Below are the code and all the weights of a small trained network. Each question names an input and a class and asks about switching units off, where a switched-off unit gives its printed mean instead of its output.

import numpy as np


def w(rows, s, z=0):
    codes = np.array(rows[::2]) - 128.0
    scale = np.full(codes.shape[1], s)
    scale[-1] = z or s
    return codes * scale


def f(y):
    return y / 2 * (1 + np.tanh(0.7978845608 * (y + 0.044715 * y**3)))


def log_softmax(a):
    a = a - a.max(-1, keepdims=True)
    return a - np.log(np.exp(a).sum(-1, keepdims=True))


def net(x, mask):
    res = np.array(x, float).reshape(1, 5) / 4 @ E
    y = f(res @ A[0][:, :-1].T + A[0][:, -1])
    res = res + np.where(mask, y, B[0][:, -1]) @ B[0][:, :-1]
    return log_softmax(res[-1] @ U[:, :-1].T + U[:, -1])


A, B = {}, {}
E = w([
[130,132,122,126,124],'x0',
[159,199,250,134,127],'x1',
[170,51,200,89,38],'x2',
[60,108,203,244,76],'x3',
[33,162,141,2,117],'x4',
],0.008)
A[0] = w([
[124,85,74,132,136,157],'n1',
[97,151,145,106,135,111],'n2',
[211,102,99,97,204,224],'n3',
[117,144,152,189,60,187],'n4',
[167,145,129,164,167,148],'n5',
[135,83,145,100,48,132],'n6',
[94,121,141,155,114,148],'n7',
[153,123,106,194,140,121],'n8',
[137,62,146,106,88,132],'n9',
[203,229,234,161,150,159],'n10',
[161,117,102,59,111,192],'n11',
[184,116,120,112,158,69],'n12',
[180,126,146,171,112,125],'n13',
[103,203,118,168,178,82],'n14',
[55,74,87,171,55,211],'n15',
[190,110,168,110,70,133],'n16',
[35,87,201,91,129,225],'n17',
[123,146,132,81,151,251],'n18',
[169,67,159,107,78,183],'n19',
[180,146,108,159,110,63],'n20',
[96,128,148,172,126,120],'n21',
[108,154,138,147,249,190],'n22',
[114,167,102,148,142,140],'n23',
[127,103,96,157,152,103],'n24',
[123,117,82,115,106,136],'n25',
[52,124,144,98,139,101],'n26',
[99,141,127,154,159,123],'n27',
[80,173,127,155,63,133],'n28',
[198,118,83,182,138,150],'n29',
[115,196,158,158,74,148],'n30',
[54,180,156,84,155,155],'n31',
[168,114,190,96,131,225],'n32',
[74,105,127,105,143,68],'n33',
[51,119,139,171,81,160],'n34',
[153,140,101,178,127,117],'n35',
[202,73,142,167,138,118],'n36',
[153,123,126,118,41,98],'n37',
[180,231,87,74,99,94],'n38',
[162,88,123,198,146,89],'n39',
[148,162,98,64,143,153],'n40',
[182,183,176,104,146,215],'n41',
[124,37,73,117,105,142],'n42',
[74,147,105,87,52,79],'n43',
[103,212,81,152,127,93],'n44',
[175,122,138,73,121,235],'n45',
],0.012,0.0027)
B[0] = w([
[77,86,113,175,145,190],'n1',
[66,97,195,66,161,155],'n2',
[156,63,117,188,196,233],'n3',
[163,101,106,150,196,208],'n4',
[92,151,160,89,156,163],'n5',
[109,209,71,90,229,204],'n6',
[193,138,121,165,151,160],'n7',
[136,69,194,27,172,175],'n8',
[115,240,73,131,227,190],'n9',
[43,61,143,141,134,255],'n10',
[163,97,106,150,155,207],'n11',
[176,73,142,125,107,155],'n12',
[131,112,134,78,173,175],'n13',
[142,204,33,113,174,192],'n14',
[149,82,91,195,203,236],'n15',
[90,235,70,115,165,199],'n16',
[163,78,142,144,212,240],'n17',
[142,62,144,163,202,191],'n18',
[139,168,89,115,247,215],'n19',
[143,101,225,104,86,148],'n20',
[190,116,102,122,150,166],'n21',
[136,169,74,143,224,210],'n22',
[86,190,92,129,214,160],'n23',
[72,171,169,97,126,156],'n24',
[106,111,202,174,109,166],'n25',
[163,105,200,61,159,187],'n26',
[191,166,56,114,183,152],'n27',
[214,53,162,146,141,175],'n28',
[118,107,236,74,232,202],'n29',
[133,121,75,198,109,183],'n30',
[133,65,171,104,161,223],'n31',
[87,145,95,172,197,191],'n32',
[93,87,142,69,108,158],'n33',
[218,108,107,120,177,212],'n34',
[147,137,159,61,148,159],'n35',
[124,120,175,25,160,198],'n36',
[142,222,72,135,152,169],'n37',
[181,50,172,140,131,197],'n38',
[111,93,185,112,140,185],'n39',
[180,145,83,182,112,207],'n40',
[47,70,100,236,112,195],'n41',
[1,128,90,168,111,220],'n42',
[152,87,171,62,136,187],'n43',
[127,188,129,115,205,184],'n44',
[138,126,117,199,210,193],'n45',
],0.0051,0.0084)
U = w([
[125,215,97,107,177,122],'0',
[146,75,201,2,147,81],'1',
[141,94,123,157,145,254],'2',
[229,62,110,206,135,58],'3',
[42,85,126,195,138,140],'4',
[159,154,128,125,109,142],'5',
[74,207,144,118,33,68],'6',
[219,141,127,97,42,56],'7',
],0.011,0.0062)

Each question gives the input, the list of numbers given to net, and the class t.
The units are the neurons (one row each of A and B). Each row of codes is followed by its name. A weight is (code - 128) times the scale printed after its matrix; where a second scale follows, it is the last column's (A, B and U).
mask holds one flag per neuron, in row order. A switched-off neuron (its flag False) gives its mean, the last column of its row in B, instead of its output. The means were averaged over made-up inputs and are rounded, as every weight is.
A unit's drop is (log p(t) with every unit on - log p(t) with that unit switched off) / (log p(t) with every unit on - log p(t) with every unit switched off).
The circuit of an input: a set's keep is (log p(t) with only the set's units on - log p(t) with every unit switched off) / (log p(t) with every unit on - log p(t) with every unit switched off). Starting from the 12 units with the biggest drops (on a tie, the unit counted first), units are removed one at a time, each time the one whose removal leaves the highest keep (on an exact tie, the one counted first), for as long as the keep stays at least 0.8.
units of the circuit, in order: the units of the circuit, biggest drop first
most important unit: the unit with the biggest drop
k most important neurons: the k neurons with the biggest drops, biggest first
drop when u is switched off: that unit's drop, to one decimal
input [-6,2,-2,-8,-4], class 3: most important unit : n3
input [-4,3,4,3,1], class 0: 2 most important neurons : (n16 n6)
input [0,-5,2,-3,3], class 4: 2 most important neurons : (n42 n34)
input [-4,8,-1,-5,-4], class 4: units of the circuit, in order : (n10 n41)
input [-4,-1,-7,-3,-7], class 0: units of the circuit, in order : (n22 n14)
input [2,3,-7,-8,-5], class 3: 2 most important neurons : (n3 n38)
input [-2,-8,-3,-2,-3], class 4: units of the circuit, in order : (n42 n1)
input [-2,-4,6,-8,2], class 3: units of the circuit, in order : (n3 n40)
input [8,4,7,-5,-8], class 1: 2 most important neurons : (n36 n29)
input [-2,-6,4,-3,-4], class 4: units of the circuit, in order : (n42 n34)
input [-4,8,8,8,-5], class 0: 2 most important neurons : (n16 n6)
input [-6,-8,-3,8,4], class 3: units of the circuit, in order : (n34 n15 n28)
input [2,-8,0,-3,-1], class 4: units of the circuit, in order : (n42 n1)
input [4,8,8,-7,1], class 0: most important unit : n16
input [-7,-2,-6,-3,7], class 1: 2 most important neurons : (n31 n26)
input [4,2,-2,-4,-4], class 1: 2 most important neurons : (n29 n15)
input [-2,6,3,4,-2], class 4: 2 most important neurons : (n10 n41)
input [3,-1,-7,7,6], class 0: 2 most important neurons : (n14 n44)
input [3,-8,-4,0,-7], class 4: 2 most important neurons : (n42 n1)
input [-1,7,-2,-1,-6], class 4: 2 most important neurons : (n41 n10)
input [-2,4,5,-2,-6], class 1: most important unit : n36
input [-4,5,-1,2,-2], class 4: 2 most important neurons : (n10 n41)
input [-6,5,-5,-7,8], class 1: drop when n30 is switched off : 0.1
